In the rows, 128 means zero.
Facts:
bano (trusi lanul) (plubri 776)
basto (trusi lolam) (plubri 776)
bavum (trusi diram) (plubri 544)
boklom (trusi steste) (plubri 776)
bradal (trusi plizitre) (plubri 544)
brakabrik (trusi bruverak) (plubri 284)
briger (trusi lolam) (plubri 863)
brisom (trusi vestu) (plubri 284)
bristakli (plubri 544)
bruverak (trusi diram) (plubri 776)
bubun (plubri 544)
dedom (trusi dremol) (plubri 544)
detri (trusi podaren) (plubri 284)
dibram (trusi lolam) (plubri 284)
diram (plubri 284)
dolon (trusi zosul) (plubri 776)
dremol (trusi steste) (plubri 284)
drirom (trusi loratrur) (plubri 544)
drolen (trusi vestu) (plubri 776)
drostodrum (plubri 284)
druzem (trusi steste) (plubri 863)
fibratik (trusi zosul) (plubri 284)
flakis (trusi redrur) (plubri 284)
flasti (trusi plizitre) (plubri 776)
flitrusi (trusi drostodrum) (plubri 544)
fomo (trusi brisom) (plubri 776)
gasigri (trusi riker) (plubri 284)
giklak (trusi vestu) (plubri 863)
ginun (trusi steste) (plubri 284)
giska (trusi bavum) (plubri 284)
gogin (trusi druzem) (plubri 544)
grada (trusi bano) (plubri 776)
grumu (trusi sakin) (plubri 863)
grutrur (trusi lanul) (plubri 544)
gumam (trusi truflan) (plubri 776)
kigipu (trusi padis) (plubri 776)
kinal (trusi zosul) (plubri 863)
klaluk (trusi bavum) (plubri 776)
klefus (trusi bruverak) (plubri 544)
klibru (trusi dremol) (plubri 284)
kludron (trusi nifun) (plubri 544)
klumagrun (trusi diram) (plubri 284)
lanul (plubri 776)
liredrol (trusi bubun) (plubri 284)
lokisos (trusi steste) (plubri 544)
lolam (trusi bristakli) (plubri 284)
lora (trusi nifun) (plubri 284)
loratrur (plubri 544)
mevik (trusi bristakli) (plubri 284)
migresar (trusi lokisos) (plubri 284)
minek (trusi padis) (plubri 284)
nibren (trusi vestu) (plubri 544)
nifun (trusi loratrur) (plubri 284)
nopus (trusi drirom) (plubri 776)
nuseflos (trusi redrur) (plubri 776)
nutom (trusi lanul) (plubri 284)
padis (trusi bristakli) (plubri 776)
plavil (trusi vefes) (plubri 284)
plelonun (trusi podaren) (plubri 544)
plizitre (plubri 544)
podaren (trusi riker) (plubri 863)
pofum (trusi giklak) (plubri 544)
posis (trusi riker) (plubri 776)
redrur (plubri 544)
riker (plubri 284)
sakin (trusi plizitre) (plubri 544)
skeskudrak (trusi bano) (plubri 284)
skibul (trusi posis) (plubri 544)
stadus (trusi lolam) (plubri 544)
steklur (trusi bubun) (plubri 284)
steste (plubri 776)
stida (trusi zale) (plubri 776)
tovibre (trusi sakin) (plubri 776)
tozar (trusi zubrus) (plubri 776)
trubren (trusi lokisos) (plubri 544)
truflan (plubri 284)
trukla (trusi zale) (plubri 284)
vafik (trusi bavum) (plubri 544)
vefes (trusi riker) (plubri 284)
vestu (plubri 544)
vibrem (trusi nifun) (plubri 776)
vogros (trusi giklak) (plubri 776)
zale (plubri 284)
ziflu (trusi redrur) (plubri 544)
zosul (plubri 776)
zubrus (trusi loratrur) (plubri 284)
zugrok (trusi diram) (plubri 863)

Known rows:
[117 109 131 137 110 136 126 127 130 126 130 137 154 127 124 122 131 127
 130 132 126 178 152 127 123 128 144 124 132 120 147 117 128 150 111 114
 102 124 120 130 194 103 119 134 123 140 128 135]: grada
[133 137 121 136 107 122 127 126 118 134 126 123 162 116 131 114 130 131
 130 139 137 132 154 134 142 128 145 121 130 135 128 127 127 128 127 122
 114 122 135 133 108 134 117 128 126 123 127 115]: minek
[135 137 130 136 124 122 121 131 111 122 125 117 123 127 117 128 130 113
 135 120 141 119 157 134  94 102 152 110 125 131 140 134 124 140 128 121
 122 122 134 137 139  97 139 125 121 111 125 149]: nuseflos
[135 146 132 131 122 116 122 134 116 123 124 107 126 127 107 124 128 115
 135 121 142  86 153 135 117  91 174 114 127 138 142 149 120 133 140 118
 132 115 149 133 163 117 146 122 125 115 128 138]: lora
[130 126 128 144 139 120 124 127 115 134 129 123 119 113 137 124 131 127
 135 131 143 122 132 140  64 130 119 125 118 112 140 140 127 130 123 132
 113 120 122 127 135 112 133 137 125 124 128 112]: vafik
[ 96 115 137 103 137 138 135 132 147 120 135 128 133 153 113 128 131 128
 125 119 117 124 109 118 185 155 122 126 138 144 130 146 121 107 141 128
 145 133 139 113 185 162 151 107 144 139 132 148]: nifun
[127 131 130 132 126 134 133 128 131 129 129 126 130 124 120 116 122 130
 128 133 132 136 130 128 125 122 139 131 128 126 136 127 125 116 129 122
 131 126 132 129 139 126 124 135 130 136 134 116]: nutom
[139 125 132 130 129 135 130 128 130 143 130 136 116 125 132 114 122 128
 138 126 122 138 125 131 134 109 129 135 132 120 129 120 131 116 131 123
 119 129 119 134 132 131 114 132 128 140 134 111]: tovibre
[134 139 127 138 134 121 124 135 111 137 124 119 137 128 127 131 124 128
 145 130 132  99 155 136 101 102 150 117 123 127 127 136 128 123 134 121
 121 129 140 136 153 111 130 131 131 127 126 145]: grumu
[148 139 121 131 121 126 129 126 108 130 126 127 128 124 142 125 124 123
 139 125 126 122 145 136 127 115 129 116 128 137 121 124 127 109 129 121
 116 125 139 138  98 125 110 117 127 117 128 117]: kigipu
[150 128 142 138 120 139 133 130 148 142 128 145 116 123 117 117 119 135
 139 138 109 160 115 126 133 124 136 140 133 107 134 112 136 119 124 111
 116 132 114 135 136 135 105 128 127 149 136  90]: flasti
[145 131 130 137 149 143 139 123 118 130 131 117 141 129 140 122 130 142
 136 140 125 131 130 140  97 138  94 126 122 120 142 131 126  95 129 121
 124 125 141 127 126 105 120 130 133 135 137  99]: klumagrun
[144 131 116 131 128 137 130 126 128 125 125 122 129 130 122 122 121 130
 117 129 131 127 126 128  90 113 141 139 127 130 132 105 123 134 125 124
 138 136 130 133 128 103 119 146 124 135 132 128]: ginun
[140 125 131 128 125 136 128 128 124 128 126 131 123 127 121 122 126 123
 134 123 127 147 133 128 128 116 138 125 128 125 133 126 127 120 127 119
 116 128 126 132 141 114 122 123 125 132 132 134]: stida
[148 149 136 117 104 118 129 131 135 129 123 140 102  98 119 129 114 126
 137 151 123 154 122 130 161 122 136 128 131 132 115 129 136 113 127 126
 141 136  91 134  54 162 105 146 123 129 127 104]: briger
[130 117 127 132 126 126 126 130 126 126 131 131 127 126 118 120 125 127
 135 122 127 131 124 130 114 124 140 127 122 131 135 135 126 127 125 124
 111 130 125 130 139 124 122 135 137 136 130 116]: nibren
[134 132 140 133 139 133 132 124 127 125 126 127 121 116 131 121 129 135
 127 146 134 142 130 137  86 131 105 131 122 113 149 134 127 118 126 127
 132 119 121 127 128 121 129 134 123 135 134 108]: giska
[131 134 144 128 112 128 125 128 135 113 127 125 134 116  82 126 123 124
 121 143 128 160 140 126 100 117 150 130 129 130 151 131 125 143 116 114
 133 125 120 129 127 114 126 141 117 125 130 139]: fibratik
[143 139 123 127 110 125 131 125 122 125 126 132 150 116 131 119 121 132
 131 144 128 143 141 137 154 133 128 121 130 141 126 129 128 108 126 120
 125 128 124 133  78 139 107 133 131 122 132 106]: dibram
[117 125 142 132 117 123 118 132 121 125 125 127 125 128  97 126 126 110
 134 118 134 136 151 124 123  99 172 119 129 130 148 140 124 148 128 116
 120 120 126 133 178 109 138 122 123 122 127 150]: vibrem


Now the same elements, written a new way:
Known rows:
[126 126 136 135 108 125 129 148 120 111 122 117 103 127 162 134 120 149
 133 128 150 136 135 108  95 164 155  66 103 128 122 135]: riker
[131 171 126 150 153 118 139 129 118 119 115 121 105 107 159 135 128 151
 114 133 184 134 129 126  86 136  75 102 102 135 122 142]: posis
[113 121 118  95 119 118 132 109 134 131 127 157 159 123 125 124 113 168
 121 121 236 142 132 144  69  74 120 136  93 118 114  83]: giklak
[129 155 120 135 132 127 132 121 126 133 124 142 137 110 109 128 139 134
 113 134 135 120 124 152 146 126 106 141 141 134 131 135]: stida
[121 124 137 118 110 122 122 141 126  93 127 128 120 128 133 122 122 129
 139 127 125 138 134 120  86 152 158  88 124 126 122 118]: zale
[133 118 124 126 148 143 127 120 129 161 117 119 128 139 117 138 134 111
 134 140  95 124 129  65 160  80 133 178 106 128 181 136]: vafik
[119  96 125 161  93 127 122 124 131 111 126 133 134 135 142 117 131 120
 121 123  91 117 140 157 135 161 200 107 151 117 148 159]: klibru
[113 106 133 162 118 117 122 123 130  75 127 122 121 134 167 109 124 110
 133 121 113 132 144 147  67 159 180  94 138 116 148 149]: dremol
[133  94 131 165 140 127 127 107 133 141 130 121 124 154 168 128 130 108
 125 118  93 119 127 139 141 122 109 169 133 122 159 153]: dedom
[124 122 136 111  70 128 120 137 127 128 133 140 137 139 108 130 132 126
 141 127  95 123 130 137 140 165 168 104 146 129 129 132]: nutom
[139 110 136 125 131 133 128 120 130 159 129 124 123 151 139 140 128 125
 133 125 106 124 117 117 158 116  88 164 124 129 138 126]: ziflu
[132 116 128 137  82 135 129 148 122 145 122 126 117 126 141 140 128 156
 119 130 130 120 131 121 160 167 174  80 116 127 128 151]: plavil
[126 175 123 126 183 130 134 136 125  83 149  88 139  99 137 123 126 129
 129 133 144 132 121 139 115 104 107 137 138 125  74 114]: padis
[127 142 117 122 120 129 133 118 129 123 115 175 150 103 107 125 133 175
 101 140 155 124 114 172 146 103  99 155 127 126 136 111]: fomo
[122 126 139 107  62 121 119 136 126 131 135 141 138 145 103 132 133 120
 146 125  91 121 128 139 136 172 160 106 149 131 131 129]: skeskudrak
[138  98 134 115 124 135 127 117 133 148 122 153 133 143 138 138 124 159
 121 128 120 127 109 134 158  95  81 175 112 124 144 106]: nibren
[143 109 144 127 190 124 131 130 133 131 119 129  85 137 136 120 116 103
 137 119 135 149 122 108  98 119  56 126 122 138 114 104]: drirom
[125 112 129 121  83 134 123 140 127 128 128 138 134 131 114 128 129 135
 128 129 104 122 130 135 152 156 184 102 140 126 129 132]: flakis
[124 167 127 133 154 114 132 121 125 101 122 132 124 110 130 122 132 128
 124 132 157 136 126 141  78 123  83 127 127 134 123 120]: zosul
[119 118 119 122  97 141 123 138 127 131 119 135 136 120  97 127 134 125
 132 141  93 122 139  97 153 131 215 115 127 123 159 139]: klumagrun

Rows:
No name comes twice in this set of rows, the named rows included.
[138 128 140 119 180 135 129 134 129 110 152  81 123 140 165 135 116 119
 146 123 115 138 115 104 124  95  85 152 118 123  92 106]  bristakli
[123 142 118 130 129 118 139 125 122 166 136  98 122 130 161 141 117 143
 124 114 250 134 149 103  78 121 121  89  81 131 106 137]  podaren
[128 119 125 118 106 146 124 152 127 115 147 104 144 121 120 129 125 137
 133 130  95 120 126 134 180 141 200 106 147 118  92 128]  mevik
[138  93 134 113 118 135 127 115 134 146 117 163 137 142 139 137 122 171
 118 131 125 129 106 137 158  87  78 178 109 121 146  99]  pofum
[122 162 106 135 149 138 132 120 125 136 111 134 141  99  86 128 145 121
 113 149 124 119 137  99 148  94 153 159 124 132 170 146]  klaluk
[131 163 114 130 155 140 134 133 126 118 146 103 151 102 116 130 134 137
 116 134 128 119 118 153 180 111 129 149 150 126  84 129]  kigipu
[117 140 121 100  85 113 128 111 130 180 150 123 165 151  96 136 131 108
 141 112 182 120 140 138 117 126 133 136 133 133 113 127]  grumu
[122 136 104 108 139 144 134 133 131 158 173  72 175 124 114 135 122 123
 128 117 182 118 136 134 178  87 183 140 136 119  58 122]  briger
[121 181 138 116 130 101 128 115 123 104 133 135 128 128 119 125 135 113
 142 127 140 135 126 143  63 146  60 133 137 140 124 117]  bano
[132 165 111 127 160 144 134 138 126 116 154  92 154 100 117 131 134 136
 115 134 124 117 117 153 188 105 134 151 154 123  72 129]  basto
[133 132 152 114 140 111 124 117 128 126 133 118 114 162 153 137 123 108
 155 119 114 140 120 106  79 125  48 151 116 135 134 111]  plizitre

The same elements again, as new rows of numbers:
Known rows:
[ 98 153 143 166  89 117 152  66  95 152 161  98 103 138  78 144 159 131
 136 117  85  99 133 111 169 134  76 142 152 129 177 134 105 143 122  84
 110]: stadus
[111  89 178 149 153 184  80 158  98 135 121 115 157 100  97 133 171 168
 148 118  84 133 169  83 169 134 111  91 120  82 124 180 118  81 173 172
 154]: loratrur
[128 158 134 165 147 109  61 140 102 104  97  74 182 172 132  99 101 156
 116 138 160  85  96 172 106 128 179 122 131 158  75 112 116  91 120 109
 158]: diram
[115 111 130 165 200 177 107 166 116  77 129  92 165 120 112 160 153 136
 145 106  85 161 170 118 114 107 164 150 133 112  88 184 109 162 113 118
  61]: lora
[113 145 140 162  89 142 108  66  89 164 161  99 107  96 100 126 151 165
 131 115  85  93 125 111 172 123  81  92 149 144 168 134 111  95 162  84
 157]: bristakli
[148 140 104 156 155 158 118 166 140  94 152 122 152 139 171 145 182 102
 123 121 163 118 137 192 116 117 101 126 125 132 144  82 104 162 116 113
  77]: ginun
[ 71 164 101 151 142 125 156 137 149 122 108  93 112  86 135 175 138 117
  89 139 186 139 156 108  76 120 135 137 141 121  70 141  95 153  90  95
  89]: detri
[109  88 180 151 150 183  82 156 100 137 122 114 157  96  96 129 171 168
 152 118  83 132 170  82 171 130 109  89 112  82 124 185 121  81 174 176
 155]: drirom
[122 151 104 178  93 153  98  67  87 135 175  80 107  85 140 137 128 163
 127  99  82  91 107 191 154  92 111  97 165 188 123 139 101 151 142  78
 111]: lolam
[147 154 201 159  94 153 164 156 137 128 105 154 105 158  93 172 121 124
 100 143 167 128 142  89 113 176  93 120 164 120 175 175 180 166 129 164
 163]: pofum
[114 155 105 170  97 130 136  81  92 119 168  88 108 109 117 153 129 128
 127  99  87 103 124 189 139 100 115 151 161 179 148 132 102 163 103  80
  69]: dibram
[139 104 118  84  94 172  71 143 185 169 150 103 124 135 120 145  91 190
 110  74 116 159 111  87 158 103 105  94 164  95 172 118 126  55 111 154
 158]: plizitre
[154  73 109  95 185 123 153 157 114 128  99 161 134 139 102  88 115  92
 157 156  82 165 134  91 153 109 144 152 125 102 106 182 137 147 154 117
  95]: nopus
[134 135 117 133 139 151  88 135 110 121 153 108 140  80 165 140 108 162
 116  88 147 111 137 172 105  95 159 102  97 167  82 127 129 137 132 113
 155]: zale
[157  97 109  77 142  88 166 106 137 151 115 175 115 126 119  89  94  89
 132 133 115 142 137 114 147 102 127 177  71 127 132 132 170 156 126 115
 139]: dolon
[119 155 112 167 104 128 128  86  98 116 166  92 113 106 128 151 124 135
 122  93  93 108 128 186 133 100 125 149 145 179 137 129 110 162 100  80
  82]: minek
[118 158 136 164 161  99  80 142 126  94 105  78 172 178 108 122 108 128
 118 132 160  86 108 171 100 128 181 173 125 147 103 110 115 141  89 104
 115]: brakabrik
[117 161 140 169 163  93  77 141 124  90  97  75 178 181 103 119 108 120
 120 136 164  90 105 172 104 138 182 178 132 147  98 107 114 145  93 107
 115]: giska
[168 116 124 101 108 108 169 160 127 135  90 176 104 153 127 109  86  86
 122 167 134 144 109 114 107 147 128 141 170 156 148 174 185 164 151 120
 161]: fomo
[126  91 127 159 195 186  70 165  98  89 132  93 175  85 150 139 142 170
 144 103  86 136 157 119 123  97 171  97 130 124  67 183 114 133 160 124
 121]: zubrus

Rows:
No name comes twice in this set of rows, the named rows included.
[106 145 168 130 106 121 144 115 145 146 141 129 119 142  90 144 147 133
 125 115 130 123 156  91 152 147  89 141  98  95 172 125 127 132 116 156
 148]  flitrusi
[159  85 108  72 130  89 144 103 110 160 119 175 117  89 149  82  91  97
 128 120 111 126 134 115 153  89 138 117  64 142  88 132 180 124 164 122
 165]  zosul
[162  87 100  69 125 101 143 149 186 163 115 156 114 164 122  97  84 100
 135 127 103 178 101 110 141  92 134 164 161 117 169 131 141 103 101 105
 106]  flasti
[142 152 198 152  96 147 163 148 137 133 113 148 107 156  92 166 125 125
 108 137 161 126 142  91 126 177  90 122 160 114 174 168 170 163 130 163
 163]  nibren
[161 122 103 154 136 184  81 168 114 100 151 127 170 107 178 122 190 112
 125 127 163  99 125 196 136 108  91  87 126 130 116  72  98 133 164 122
 125]  dremol
[125  81 134 165 200 189  73 167  97  81 124  90 185  86 134 145 156 163
 152 102  82 154 165 105 126  99 174 100 140 107  69 185 111 140 158 130
  91]  nifun
[113 152  96  82 106  98 160 122 116 165  85 154 106  81 150 100 113  92
 100 166 153 135 117  83 103 118 113  95 143 100  63 155  98  75 161 104
 155]  posis
[ 96 103 187 157 169 172 128 157 123 119 119 113 147 148  79 152 175 134
 150 120  83 156 177  79 161 145  99 139 120  80 161 182 115 139 133 166
  97]  kludron
[156 107 103 114  90 100 143  70  88 162 133 147 103  93 132  80 100 102
 149 151  84 100  97 152 171  93  98 101 152 176 119 144 130 115 176  80
 150]  padis
[145  92 108  74  98 176  62 151 201 171 155  95 125 146 118 150  82 194
 106  68 112 178 106  88 159  96 107  94 171  90 174 116 125  53  94 147
 161]  sakin
[140 114  98  89 140 106 132 128 197 141 117 131 104 173 146 162  99 183
 124  70  86 196  93 118 114 107 170 108 169  97 172  83 163  80  76 146
 130]  grumu

Now the same elements, written a new way:
Known rows:
[175 122 107 171 157  89 127 135 161 102 105  84 121 182  68 121 130 113
 140 141  79 116 181  89 138 100 135 161 168]: trubren
[132 151 112  96 166  94  92 165 124 141 160 137 193 142 143 156 139 132
 142 110 108  87 112 133 131 128 163 104 171]: kinal
[131 148 141 123 143 146 148 106 155 134 124  90  60 140 125 136 136 138
 182 122 121  99 146  90 152 119 158 110 150]: bristakli
[102 141 162 125 123  95  70  95  94 145 117 103 101 140 119 148 133  88
 157  94 180 107 116 112  83 110 102 102 198]: lanul
[145 134  75  96 184  90 144 142 120 169 198 123 117 136 153 140 134 163
 204 125 206 113 113 106 159  91 200  79 171]: briger
[109 123 108 123 123  78 136 111 122 155 159 108  61 118 115 119 142 154
 216 131 250 134 117 132 125  70 168 113 215]: basto
[142 149 160  91 123 129 128 143 109 121 105 114 127 111 155 167 122  75
 159 144 132 162  70  99 127  87 111 132 111]: riker
[102 103 179 138 103 125  40  65  81 129 125 170 133 162 113 126 155 157
 108 166 173 158 131 133 144  78 137 115 200]: vogros
[127 155 159 118 140 147 121 117 161 117 106 100  93 136 118 145 144 127
 153 117  77  87 142 106 139 138 141 121 149]: redrur
[171 122 123 118 156  78 127 158 122 130 101 100 157 141 112 125 104 100
 144 158 119 181 107 120 135  92  94 150 150]: ginun
[136 128 144 105  84 115 147 175 124 109 121 140 137 114 170 179 121  57
 143 156 131 151  53  96 111  60 130 158 102]: plavil
[ 87 125 147 138  52  89  68 123  47 135 158 111 108 169 100  95 115  70
 218  97 112  95  92 172 180  96 132 140 176]: tovibre
[ 77 120 153 120  98  87  99  68 128 149 139  69 177 158  85 173  73 152
 133 101 180  93  93 158  77  63 132 136 137]: vibrem
[ 87 130 105 155 111 163 108 152 172  85 141  90 116 131 147  99  87 124
 111  90 116 127 192  81 169 131 142 122 143]: klefus
[133 136 172 131 136 165 105  83 138 121 109 122  91 157 123 143 143 136
 137 142  90 112 151  88 163 121 143 110 140]: vestu
[126 131 145 145  75 144 147 150 162  91 130 134  88 143 142 182 146  78
 138 131  94  76 116  74 112  79 175 155 119]: skibul
[102  92 163 141 111  58  75 120 110 180 129 133  91 164 131 148 108  75
 145  71 195  92 119  94  61 132  80 102 226]: grada
[141 150 160  86 145 124 120 135 114 139 103 100 134 114 143 142 111 100
 161 139 124 166  84 118 143 114  94 117 130]: truflan
[108 154 134 116 137 100 104  91 102 142 135  92  70 118 112 129 150 131
 206 123 221 131 113 125 118  82 147 105 203]: padis
[177 123 107 171 157  91 125 137 160 104 108  83 120 181  68 125 128 114
 141 139  79 118 182  91 135  99 134 159 170]: dedom

Rows:
No name comes twice in this set of rows, the named rows included.
[112 126 118 106 123 124 112 171 131 122 123 105 155 109 164 109  75 107
 129 124 141 190 116 114 158 110 100 129 133]  klumagrun
[143 146 153 101 184 146  53  89  72 138 152 154 172 165 150 157 153 141
 119 148 128 131 122  98 167 102 161  71 147]  giklak
[ 74 160 127 137 118 131  50 117 103  92 128  81 127 115 129 107 114  98
 137  89 183 145 146 110 119  98 118 110 183]  bruverak
[133 129 121 154 128  63  74 122 109 114 112  96 143 155  75 124 140 100
 151 127 157 131 137 131  97  78 121 145 210]  boklom
[ 97 154 124 142 131 173 102 128 158  87 124  75  98 130 145 111 100 117
 129  93 111 122 186  74 164 129 138 110 135]  bavum
[140 104 158 101 129  89 130 154 125 173 115 127 125 135 156 143  87  89
 144 119 139 153  93 101 123 131  75 115 152]  nutom
[149 140 131  82 159 115 164 128 121 163 125  94  85 102 149 132 115 131
 209 151 190 179  87 108 158  94 125 105 138]  lolam
[118 113 156  82 120 105 150 103 142 167 125  73 196 144 122 174  36 148
 131 130 138 144  64 146 123  80 109 141  74]  lora
[120 150 159 122 137 148 130  82 156 127 115  74 109 157 111 161 104 137
 145 110  95  85 136 100 131 115 141 120 109]  loratrur
[124 150 139 100 143 136 104 146 117 122 109  90 143 105 160 121  90 100
 147 126 138 186 110 106 154 113  92 115 125]  diram

